Where the symbols take the elements:
&: J193->J522, J742->J145, J260->J841, J338->J481, J994->J786, J748->J43, J256->J431, J513->J248, J229->J247, J94->J313, J457->J62, J145->J862, J499->J553, J750->J748, J568->J568, J872->J422, J600->J742, J313->J41, J41->J247, J841->J158, J365->J533, J787->J422, J525->J660, J508->J251, J533->J457, J877->J861, J218->J792, J716->J98, J577->J28, J43->J750, J901->J260, J468->J525, J862->J750, J248->J218, J771->J324, J28->J338, J431->J94, J98->J478, J553->J365, J251->J877, J570->J792, J522->J365, J606->J51, J660->J570, J786->J62, J62->J398, J158->J577, J993->J481, J419->J158, J78->J147, J861->J145, J51->J779, J422->J98, J478->J993, J309->J994, J481->J993, J792->J660, J142->J94, J398->J94, J147->J158, J247->J787, J903->J78, J324->J771, J779->J478
!: J193->J533, J742->J771, J260->J51, J338->J419, J994->J606, J748->J600, J256->J251, J513->J903, J229->J508, J94->J247, J457->J457, J145->J748, J499->J260, J750->J568, J568->J771, J872->J786, J600->J324, J313->J787, J41->J748, J841->J779, J365->J62, J787->J256, J525->J742, J508->J861, J533->J398, J877->J862, J218->J78, J716->J422, J577->J481, J43->J742, J901->J606, J468->J570, J862->J43, J248->J78, J771->J525, J28->J525, J431->J94, J98->J553, J553->J841, J251->J145, J570->J248, J522->J457, J606->J422, J660->J513, J786->J994, J62->J313, J158->J338, J993->J98, J419->J478, J78->J577, J861->J750, J51->J872, J422->J786, J478->J901, J309->J193, J481->J28, J792->J43, J142->J431, J398->J41, J147->J660, J247->J229, J903->J158, J324->J771, J779->J309

The rows follow the links: the fewer symbols apart two elements are, the more alike their rows tend to be.

Each row is also shifted at random along 5 hidden directions that mean nothing.

Name the element of each row.
 12    3   -7    5  -16   -2    4   -5    7  -18  -11   -5    7    4  -22   -1   -4   -5   -7   -4   -5   24    6    8   -9   -3   20  -14   -6   20    7    4  -12  -19    2  -10  -11  -10   19   -8    6   -2   17   -4  -18    1  -11   22  -18  -18   -4    1   -8    2: J98
 17   19    4   -1   25    4   -6    2  -17   -5   23    5    6    5  -11   -3   23    5   -5  -16   16   -3   10  -11    3    4    6  -14   -8  -17  -31   -6   -1    2   -7    1    3   14    6   13   -1  -10   10   19   -3    1   -3    4   -6   11  -13   10  -11    9: J779
  7  -22    3   13   -6   10    6  -13   14   18  -24   -2    0  -17    2   -8   -6  -21    7    0  -10   24    1    1    3    8   10   -8  -16   15   -6   22   12    0   -6    8   -7   -4   21  -22  -15    3   34  -14  -10   10   -4   20  -16  -11  -12    5   -5    3: J41
 16   -4   -7  -20    9   -9   -1   -3  -13    3    7   -5  -15    3  -22  -13   -4   -5    0   -8    2   -9   -3   -7   -1    7    5  -11  -11   -2    2   -8   -5   -8    0    6    8  -12  -19    0    4  -13  -13    3    5    5   -4  -19   26  -15    6    2   -1   -6: J338
-30   12  -27    4   -1   -3  -10   -8   17   -6   -7   20   26   12   23    0   -4    4   18   -9  -10  -11  -21   -6  -10   17   11   19  -21    6   11  -13   -1   19    0   17   13  -15  -11  -10    6    3   14    4   20    2   25   -1    3    5    1    1   -2   19: J862
 12    0   -3   18    5   21  -11  -10    3  -14  -26  -14   12  -10  -12   25   -1  -19   -5   -3  -16   16   -7  -10    7   -9   12   16    7   13   14   12  -12   11    9   -3   -3   17   19  -30    9   24   35   -3  -16  -17   -4   22  -11    3  -28   28  -34   14: J570
 20    2    4    4   17   14   -3    0  -17    0   -7  -22  -10   -8   -3   13   11   -1  -12    5    1   -1    1  -12   11  -12  -11   15   18   -8    4    4  -14   12   10    1   -2   15   -2   -6    4   14   -1    5   -1  -13   -1  -14   11    9  -12   16  -17    5: J513
 29    7   -1    3   -2   10    1   13    4   -7  -11  -26  -17  -14    7   12  -11   -2   -5    8   -4    2   -3    3   17    2   15    4   20   16   23    7   -2    5   22    7  -15  -18   -7  -16   -9   17   -2  -16   -7    3    5   -9   14   -4   -4  -22  -11  -10: J248
 11  -20   14   13    1   13   13   -6   -5   29  -10  -15  -15   -8    1  -10    6   -9   -3    9   -8    5   18    2    8  -10  -34    5   -1  -13   -9   19   -3    9   -2    9    0   16   17    6   -2    2   25   -3    9  -11  -16   -2  -12   -9   -2   32    1    8: J247
  0   15    5   23   -2   -6   11  -15  -21    2    7   -1    5    6    3   -4  -18  -17   -4   -3  -13   -8   -3    4   10   10    3    0  -13    2   -5  -12    1   23  -21    4    9   -8    0  -14   -5   15   25   -5   11  -14   -3    3  -21    5  -10    3   12   -3: J365
 44   17    0    3    9    9   -3   14    6   -8   16   -4   -4   -8    0   -3    2    0   -1  -12   10    6   16    4   12   16   29  -22   -4    7   -8    5   12   -5   12   11   -9  -23   13    2  -17   -4   23   -1   -6   17    0    9   -7   -2  -12  -21   -8    4: J51
  5  -20    9   -6  -25    4    0   22   21   -1    1   -7  -22    0  -21   -5  -34  -16   25    1  -33  -19   -5   14    5   -3    8  -11    8   27   33    7   -7  -21   22    0    5  -20  -11  -10    0    3    2  -28   -3   -4   -6   12    8  -12   24    0   -4  -12: J28
-45  -12   20    5    2   18   -6   20    0    0   12  -12   -8    4   -8   15   -1   -4   19    9  -27  -38   -4   -5   18  -24  -31   15   29   -6   14   -4  -20   11   22   -6   13   20  -11    4   17   23    4   -3   11  -29    3    2    5   17   12   35  -15    3: J147
 20   -1    0   -1    9   -4    7   15  -12   -9   21    1   -2   -6    8   -5   -3   -9   -2    0   -4  -12   23    5   -4   -8   -3   -2    2  -17    3    2   16    3    7   11   14   -2   13    4  -10    1    8   12   11    1   -1  -20    0   10   -9    1    5    3: J994
 33   11  -25  -15   -3  -17    1  -15  -10   -9   -6   -8   -7   -1  -24  -14   -3   -4  -15  -16   15   25   -1    0  -10   19   34  -20  -24   13    3   -7   -4  -16   -6    3  -10  -32   -5  -10    2  -18   -6    1  -10   15   -5  -13   15  -30   -3  -20    3   -6: J993
 24   -5    1   -9   17   -5   -9  -20   -4   21  -22   14   11    0    0   17    3   -2   -7   -1   14    6   -1   -8   -1    3   -1   16   -9   -8   -4    3    9   12  -18   -3   10   27    7    2   12   -8   -5    8    5   -9  -21   -6    7   -2  -11   20   -2   19: J600
 -3   12  -20   -5    5   -9   -3  -15    2    4   -9   17   13   11   24    2    2   15    1   -2    6  -12  -10   -3  -12   10   -6   31  -14  -10    5  -12    1   17  -11   13   11   -2  -13    6    5   -6  -11    8   23   -2    9  -23   10    7    5    1    7   17: J750
-27   -6  -12   -8  -21   -4   -1   16   39   -8   -5   12    8    9   26  -11    2   25   22    6  -11   -2  -19    3  -13   10    3    2    1    8    9   -2   -6  -12   13    5   -6  -15  -16    2   -9    4  -17   -4   -4   18   29   15    6   -1   26  -27    5   -7: J877
-21  -12   -5  -18    7   -2   -8    9    7   -4    4    2    0    0  -27   -3   -4   -9   16  -15  -11   -1  -13  -15   -4    6   19  -18   -8    8    2   -6   -9  -10    8    1    7   -3  -13  -17    4   -3    1    5  -11    3    9    6   20   -5    1    4  -17   -4: J577
-10   -5   15    3    0   -1   -2    7   17   24   -7   11   -2    1    9   16  -29  -10   15    7   -8  -25    2   17   20   10    1   10    4   13   22   -1   19   17    5    6   16   -8   -3    6   14    6    1  -21   24  -15  -15   -3    2   -5    6    1   11    9: J324
-16   11  -29   -6   14  -18    3   -7  -13  -17    5    6   18   -5   -5   -2   15    1  -22   -4   26   27   18   -3  -17    6   17  -11  -18  -11   -8  -10   10    5   -6    2    3   -8   18    1   10   -9    0   32    1    9    4  -24    5  -13  -21   -6    8    7: J422
-35   -6   19    9  -24  -14   13   16    3   -6   12    4    0   10    9   -4  -20    1    9   13  -25  -13   -8   11    1   -7   -9   -7   12    2    5   -6    0   -2   -8  -14    5   -3  -11   -4   -8   16  -15  -11   -3   -6    7   15  -15   10   18  -18   24  -26: J457
 -7  -14    1    5   -2    3   12    7   13   26   -8   -9  -12   -3    9  -13    1    1    4   12   -1    4    8    7    9   13  -11   -9   -3    0   -5   10    1    9    6   14   -1  -14   -2    1   -5    6    8   -4   13    1    4   -5    3  -17    8   -5   15   -4: J229

From each start, follow one symbol. Which element do you reach?
Answers are names.
new walk
-20   19  -24  -11   20  -10   -6  -12  -16  -10  -13   -4   11   -1    4   19   24   22  -28    5   34   20  -12  -16   -9    2    4   15    4  -11   -5  -13   -8   15   -8   -8   -7   12  -11   -1   16    1  -36   22   -3   -3   14  -27   23    5  -13  -11    0   -1
& J660
new walk
-15    5   -6   -5    8    2   -6    5   -1   -7  -12  -13   -2   -4   -1   20   10   13  -14   10   13   12   -8   -9    3   -2    4    6   19    2    7   -2   -9    7   10   -8   -7    7   -8   -6   10   11  -27    6  -10   -5    6  -10   16    3   -5  -12   -6   -7
& J570
new walk
 44   -1   12   -4    1    2    5   18   -4  -16   16   -5   -6   -6   -5    0   14    9  -12    3    6    9   29    4   -8  -20   -5  -11   16  -14   -6   14    5  -21   12   -8   -9   13   23   18  -12   -6   -3    9  -16    9  -13    3  -11    5   -3    0   -6   -2
! J422
new walk
  1   -5   10  -11  -14   -1    2   20    5    2   18  -10  -22    7  -17  -14  -18   -2   16   -2  -14  -28    2   11   11    0   -6  -14    6    9   15   -7  -10  -18   16    3    3  -21  -21   14    3   -6  -10  -15    8   -2   -3   -4   14  -10   26   -3    6  -12
& J158
new walk
-16   16   13   21    1   10   -2  -13   -7   -6    4   -2   11   15  -16    7    4   -2   -1   -7   -6   -1   -2   -1    9   -4   -7   -2   -3    4  -14   -6  -18    9  -10  -12   -3   10   11    4   16    8   29   -1    1  -19  -10   27  -33    4   -6   30   -8   13
! J841
new walk
-11    0   -2   -2   -2   -7   -4    0   15   16  -15   15    5    6   18   17  -20    2    5    8    0  -18   -6    9    5    7   -3   22    2    8   24   -6   10   16    0    5   12   -6  -10    6   15    2  -14  -12   24  -10   -7  -12    7   -4   11   -5   15   10
! J771
new walk
-46   20  -20  -11    4  -14   -4    1    1  -15   17    9   12   14  -20   -6    5    9   -3  -14   20    3    0    1   -7   19   23  -24  -18    6   -8  -24   -7   -5   -2   -4   -3  -25  -10    6   20  -12   -8   15    5    8   11   -4    8  -15    4  -18    9    2
& J993
new walk
-13   -3  -17   -2   -8   -1   -2    8   33   -2  -11   12   12    7   24   -8    2   14   19   -2  -13    2  -19   -2   -9   21   11    3  -12   11    6    1   -4    0    6   16    0  -20  -12  -10  -11    4    4    0    4   15   26   10    5   -6   16  -19    1    5
! J750
new walk
 42  -12   17  -13   -5   10   -1   22   10    1    6  -16  -26   -3  -19  -10   -5   -1   11   -6  -14   -8   -3   -3   10    1   11  -20   12   14    4   11   -9  -28   17   -1   -9   -8  -14   -4  -16   -2   -8  -18  -21   10   -5   13   16   -6   16   -9  -17  -17
& J577
new walk
 42    6    8   -6    4   -8   10   17  -12   -4   25    0  -10   -5   11   -9   -3    4   -3    2    1  -12   15    4    3    0    4  -14    6  -14   -7    0   16   -6    2    5    5   -7   -3    7  -24   -3  -11    4    0   11    0  -13    5    8    2  -21   11  -13
! J193
new walk
 14   13   20   13    2   18   -6    6    4   -3   10   -4   -1    7  -10    5   10    8    1   -7    3   -3    7    3   14   -2   -3   -9    8    4  -17    4  -12   -7    3   -9  -11   10   10   13    1    0   16   -5  -10   -5   -9   29  -21    7   -1   13  -13    8
! J51
new walk
-10   10   14    7   -4   12   -7   20   17  -15   14    5   10    9  -16    4    7    8   11   -9   -1   -1    7    4    4   -4    7  -22    8    9  -11    1   -6  -16   15  -12  -10    2   14   11    4    0   12   -2  -13    1   -1   37  -21    5    1    2  -14    4
& J260
new walk
 -7    5  -20  -14    5  -14    0  -12  -18    1    6   -1   -8    5  -20  -13   -9  -10   -4  -12    2   -7   -3    0   -4   13    8   -5  -20   -1    8  -20   -5    3   -6   12   13  -24  -17   -2   14  -13   -3    5   19   -1    2  -30   22  -19    1    3   10    2
! J28
new walk
 19    0   -1  -13   28    8   -7    1  -20    3    3  -13  -10   -6  -12    6   21    4   -9   -7   11    1   -4  -25    6   -2   -3   -2    7  -17  -14   -3  -11    6    2    2    1   19  -13   -5    0    2  -10   18   -6   -2    2  -15   25    7  -11   13  -19   -1
! J158
new walk
 18  -21    5   16  -12   17    9   10   27   16  -16  -10   -5   -2   11  -13   -5   -7   21    3  -32    1    2    4    6    4  -14    5   -3    7    4   21  -10    4   11   19    3   -5    9   -8  -14   14   35  -11    5   -3    3   21  -14  -10    9   18   -9    8
! J861
new walk
-12  -22    6    5  -23    2   11   11   16    8   -3   -8  -14  -10    8  -13   -2    1   -4   18    3   13   17   18   -5   -6  -13   -8   12    4    6   19   11  -13   11   -1  -13   -9   13   11   -8   -5   -6  -12   -5   11   -2   -3   -7  -12   13  -15   17  -12
& J422
